Here is a tiny trained network, its code and every weight. The questions are about switching its units off for an input and a class, where a switched-off unit gives its printed mean instead of its output.

import numpy as np


def w(rows, s, z=0):
    codes = np.array(rows[::2]) - 128.0
    scale = np.full(codes.shape[1], s)
    scale[-1] = z or s
    return codes * scale


def norm(h):
    return h / np.sqrt((h * h).mean(-1, keepdims=True) + 1e-5)


def f(y):
    return np.maximum(y, 0)


def log_softmax(a):
    a = a - a.max(-1, keepdims=True)
    return a - np.log(np.exp(a).sum(-1, keepdims=True))


def net(x, mask):
    res = np.array(x, float).reshape(1, 6) / 4 @ E
    u = 0
    for l in range(3):
        y = f(norm(res) @ A[l][:, :-1].T + A[l][:, -1])
        res = res + np.where(mask[u : u + 4], y, B[l][:, -1]) @ B[l][:, :-1]
        u += 4
    return log_softmax(norm(res)[-1] @ U[:, :-1].T + U[:, -1])


A, B = {}, {}
E = w([
[131,253,118,209],'x0',
[126,127,125,129],'x1',
[127,128,124,131],'x2',
[175,155,40,51],'x3',
[254,77,133,168],'x4',
[127,126,125,131],'x5',
],0.0078)
A[0] = w([
[147,139,161,189,115],'L0N0',
[94,84,202,194,242],'L0N1',
[253,85,129,189,156],'L0N2',
[113,32,140,75,254],'L0N3',
],0.016,0.0061)
B[0] = w([
[132,172,114,75,173],'L0N0',
[41,99,209,173,242],'L0N1',
[252,155,181,152,247],'L0N2',
[201,29,129,108,245],'L0N3',
],0.018,0.012)
A[1] = w([
[57,6,79,64,105],'L1N0',
[223,139,71,23,143],'L1N1',
[109,42,100,156,2],'L1N2',
[93,157,9,91,82],'L1N3',
],0.02,0.0036)
B[1] = w([
[189,246,102,173,224],'L1N0',
[146,116,5,126,246],'L1N1',
[146,149,220,150,178],'L1N2',
[126,89,182,38,166],'L1N3',
],0.025,0.011)
A[2] = w([
[38,118,42,45,198],'L2N0',
[210,168,149,196,7],'L2N1',
[3,154,85,102,49],'L2N2',
[159,8,163,77,117],'L2N3',
],0.023,0.0011)
B[2] = w([
[126,178,252,113,157],'L2N0',
[28,150,142,131,253],'L2N1',
[90,43,19,113,151],'L2N2',
[149,64,157,45,187],'L2N3',
],0.029,0.018)
U = w([
[37,198,186,219,119],'0',
[134,67,206,71,252],'1',
[154,252,28,128,180],'2',
[235,54,39,113,4],'3',
[25,46,52,144,72],'4',
],0.019,0.0029)

Each question gives the input, the list of numbers given to net, and the class t.
The units are the neurons (one row each of A and B). Each row of codes is followed by its name. A weight is (code - 128) times the scale printed after its matrix; where a second scale follows, it is the last column's (A, B and U).
mask holds one flag per neuron, layer by layer. A switched-off neuron (its flag False) gives its mean, the last column of its row in B, instead of its output. The means were averaged over made-up inputs and are rounded, as every weight is.
A unit's drop is (log p(t) with every unit on - log p(t) with that unit switched off) / (log p(t) with every unit on - log p(t) with every unit switched off).
The circuit of an input: a set's keep is (log p(t) with only the set's units on - log p(t) with every unit switched off) / (log p(t) with every unit on - log p(t) with every unit switched off). Starting from all 12 units, units are removed one at a time, each time the one whose removal leaves the highest keep (on an exact tie, the one counted first), for as long as the keep stays at least 0.8.
units of the circuit, in order: the units of the circuit, biggest drop first
unit that matters most: the unit with the biggest drop
k most important neurons: the k neurons with the biggest drops, biggest first
input [-5,-3,4,6,-4,-8], class 2: unit that matters most => L1N0
input [6,3,1,-6,0,8], class 4: units of the circuit, in order => [L0N2, L0N3, L2N2, L1N0]
input [-8,0,-6,-8,-6,5], class 0: units of the circuit, in order => [L1N0, L0N2]
input [4,7,4,3,-8,-3], class 1: units of the circuit, in order => [L0N2, L0N1, L1N3]
input [4,-6,4,-7,-2,7], class 4: 3 most important neurons => [L0N2, L0N3, L2N2]
input [-8,5,2,3,-6,-2], class 2: units of the circuit, in order => [L1N0, L0N2]
input [6,3,2,-1,-8,-7], class 4: units of the circuit, in order => [L2N2, L0N2]
input [-6,7,8,1,-7,-8], class 2: 4 most important neurons => [L1N0, L0N1, L0N2, L1N1]
input [0,0,8,4,5,-2], class 3: 3 most important neurons => [L0N1, L1N0, L1N1]
input [6,4,-4,-5,-2,2], class 4: units of the circuit, in order => [L0N2, L0N3, L2N2]
input [-2,-2,3,5,4,8], class 3: 3 most important neurons => [L0N1, L1N1, L1N0]
input [-2,-8,1,4,8,5], class 3: 2 most important neurons => [L0N1, L1N1]
input [1,8,3,0,-1,-6], class 4: units of the circuit, in order => [L0N3, L2N2, L0N2]
input [-6,-2,-7,5,-1,-6], class 2: 3 most important neurons => [L1N0, L0N2, L0N1]
input [-8,-4,3,5,3,-5], class 3: unit that matters most => L0N1
input [-5,-2,3,8,8,-4], class 3: 2 most important neurons => [L1N1, L0N1]
input [1,-1,1,-6,0,8], class 4: 4 most important neurons => [L0N3, L0N2, L2N2, L1N0]
input [-4,7,0,-6,-3,8], class 0: units of the circuit, in order => [L1N0, L0N2]
input [6,8,6,-5,-2,3], class 4: 3 most important neurons => [L0N2, L0N3, L2N2]
input [-6,-5,-6,-7,-5,-5], class 0: most important neuron => [L1N0]
input [8,2,-1,6,-4,6], class 1: 4 most important neurons => [L0N2, L0N1, L0N3, L1N3]
input [-8,-8,-2,6,1,0], class 3: 2 most important neurons => [L0N1, L0N3]
input [-3,-5,7,5,-1,6], class 2: units of the circuit, in order => [L0N2, L1N0]
